Here is a tiny trained network, its code and every weight. The questions are about switching its units off for an input and a class, where a switched-off unit gives its printed mean instead of its output.

import numpy as np


def w(rows, s, z=0):
    codes = np.array(rows[::2]) - 128.0
    scale = np.full(codes.shape[1], s)
    scale[-1] = z or s
    return codes * scale


def norm(h):
    return h / np.sqrt((h * h).mean(-1, keepdims=True) + 1e-5)


def f(y):
    return np.maximum(y, 0)


def log_softmax(a):
    a = a - a.max(-1, keepdims=True)
    return a - np.log(np.exp(a).sum(-1, keepdims=True))


def net(x, mask):
    res = np.array(x, float).reshape(1, 6) / 4 @ E
    u = 0
    for l in range(3):
        y = f(norm(res) @ A[l][:, :-1].T + A[l][:, -1])
        res = res + np.where(mask[u : u + 8], y, B[l][:, -1]) @ B[l][:, :-1]
        u += 8
    return log_softmax(norm(res)[-1] @ U[:, :-1].T + U[:, -1])


A, B = {}, {}
E = w([
[54,254,58,203,135],'x0',
[205,152,60,79,143],'x1',
[140,219,77,68,113],'x2',
[78,105,99,88,170],'x3',
[188,135,174,167,130],'x4',
[176,104,117,162,41],'x5',
],0.0076)
A[0] = w([
[147,120,82,148,97,51],'0.n1',
[162,139,182,139,145,4],'0.n2',
[119,38,145,28,183,146],'0.n3',
[168,116,200,171,147,131],'0.n4',
[6,96,126,179,148,79],'0.n5',
[130,135,60,118,101,137],'0.n6',
[41,206,92,63,170,174],'0.n7',
[123,152,87,110,116,192],'0.n8',
],0.018,0.0034)
B[0] = w([
[121,114,140,62,118,150],'0.n1',
[109,101,122,166,95,154],'0.n2',
[217,129,194,85,184,237],'0.n3',
[86,99,151,163,84,204],'0.n4',
[216,89,4,146,134,220],'0.n5',
[115,162,115,72,96,171],'0.n6',
[72,192,150,217,148,246],'0.n7',
[118,162,141,116,90,174],'0.n8',
],0.026,0.012)
A[1] = w([
[102,67,98,190,126,179],'1.n1',
[119,92,129,117,55,167],'1.n2',
[129,106,7,98,160,5],'1.n3',
[56,69,151,179,103,139],'1.n4',
[74,179,132,172,132,22],'1.n5',
[97,73,125,143,94,86],'1.n6',
[71,136,115,28,85,104],'1.n7',
[110,115,173,168,64,209],'1.n8',
],0.019,0.0022)
B[1] = w([
[158,113,92,109,57,254],'1.n1',
[86,108,119,51,100,219],'1.n2',
[222,140,79,249,150,212],'1.n3',
[59,65,56,67,150,228],'1.n4',
[49,175,145,88,192,232],'1.n5',
[55,96,122,110,144,194],'1.n6',
[245,204,105,101,72,189],'1.n7',
[110,64,59,86,160,249],'1.n8',
],0.021,0.0076)
A[2] = w([
[151,168,118,132,154,133],'2.n1',
[125,130,104,210,118,143],'2.n2',
[9,184,150,148,132,76],'2.n3',
[137,112,146,102,55,161],'2.n4',
[58,80,161,133,68,106],'2.n5',
[173,88,159,48,185,131],'2.n6',
[182,94,250,118,178,172],'2.n7',
[158,97,134,139,79,246],'2.n8',
],0.022,0.0013)
B[2] = w([
[49,81,97,114,127,185],'2.n1',
[249,103,129,108,147,193],'2.n2',
[77,193,186,165,254,222],'2.n3',
[198,125,209,39,185,175],'2.n4',
[97,49,72,57,149,177],'2.n5',
[60,157,190,235,40,241],'2.n6',
[96,56,219,203,39,248],'2.n7',
[75,167,103,127,176,179],'2.n8',
],0.022,0.012)
U = w([
[217,97,18,208,158,208],'0',
[97,6,66,67,101,96],'1',
[117,66,233,207,67,139],'2',
[176,197,136,28,83,3],'3',
[89,240,132,170,216,155],'4',
],0.015,0.0021)

Each question gives the input, the list of numbers given to net, and the class t.
The units are the neurons (one row each of A and B). Each row of codes is followed by its name. A weight is (code - 128) times the scale printed after its matrix; where a second scale follows, it is the last column's (A, B and U).
mask holds one flag per neuron, layer by layer. A switched-off neuron (its flag False) gives its mean, the last column of its row in B, instead of its output. The means were averaged over made-up inputs and are rounded, as every weight is.
A unit's drop is (log p(t) with every unit on - log p(t) with that unit switched off) / (log p(t) with every unit on - log p(t) with every unit switched off).
The circuit of an input: a set's keep is (log p(t) with only the set's units on - log p(t) with every unit switched off) / (log p(t) with every unit on - log p(t) with every unit switched off). Starting from the 12 units with the biggest drops (on a tie, the unit counted first), units are removed one at a time, each time the one whose removal leaves the highest keep (on an exact tie, the one counted first), for as long as the keep stays at least 0.8.
units of the circuit, in order: the units of the circuit, biggest drop first
unit that matters most: the unit with the biggest drop
top k neurons: the k neurons with the biggest drops, biggest first
drop of u: that unit's drop, to one decimal
input [4,1,-3,8,6,-8], class 0: units of the circuit, in order : 0.n5
input [-2,-8,3,-5,-6,6], class 0: top 3 neurons : 0.n3; 1.n3; 0.n4
input [-2,-1,3,0,-7,3], class 3: units of the circuit, in order : 0.n6; 1.n7
input [5,-2,6,6,8,7], class 4: units of the circuit, in order : 0.n5; 2.n3
input [3,-4,2,-4,6,-8], class 4: top 3 neurons : 1.n5; 0.n7; 2.n3
input [3,-6,2,7,-5,-8], class 0: top 2 neurons : 0.n5; 2.n2
input [-4,7,0,-5,-1,7], class 3: top 2 neurons : 0.n3; 0.n5
input [1,-8,-1,0,2,3], class 0: top 2 neurons : 0.n5; 1.n3
input [-3,-6,5,-1,-4,7], class 3: top 2 neurons : 0.n7; 0.n5
input [4,-6,3,-4,3,6], class 1: top 2 neurons : 0.n3; 0.n7
input [7,-3,3,4,5,2], class 4: top 2 neurons : 0.n7; 1.n5
input [-2,-4,-3,1,-1,1], class 0: top 2 neurons : 0.n5; 1.n3
input [4,-6,4,-5,-4,-2], class 4: top 3 neurons : 0.n7; 1.n5; 2.n3
input [8,6,-8,-8,-7,-3], class 0: unit that matters most : 0.n5
input [3,5,-6,-3,-2,-7], class 0: top 2 neurons : 0.n5; 2.n2
input [-6,4,7,1,-2,7], class 3: top 2 neurons : 1.n7; 0.n6
input [-1,3,6,-8,5,1], class 3: top 2 neurons : 0.n7; 0.n3
input [-7,8,6,-6,0,3], class 3: top 3 neurons : 0.n7; 1.n7; 0.n6
input [0,4,-6,-6,-5,0], class 1: drop of 0.n3 : 0.8
input [-1,6,2,8,-6,-2], class 4: units of the circuit, in order : 0.n7
input [-1,-4,-1,-1,-8,-2], class 0: drop of 2.n8 : 0.0
input [0,1,-2,8,7,4], class 1: drop of 0.n4 : 1.5
input [-8,-7,-5,-7,2,-1], class 1: drop of 0.n4 : 0.9
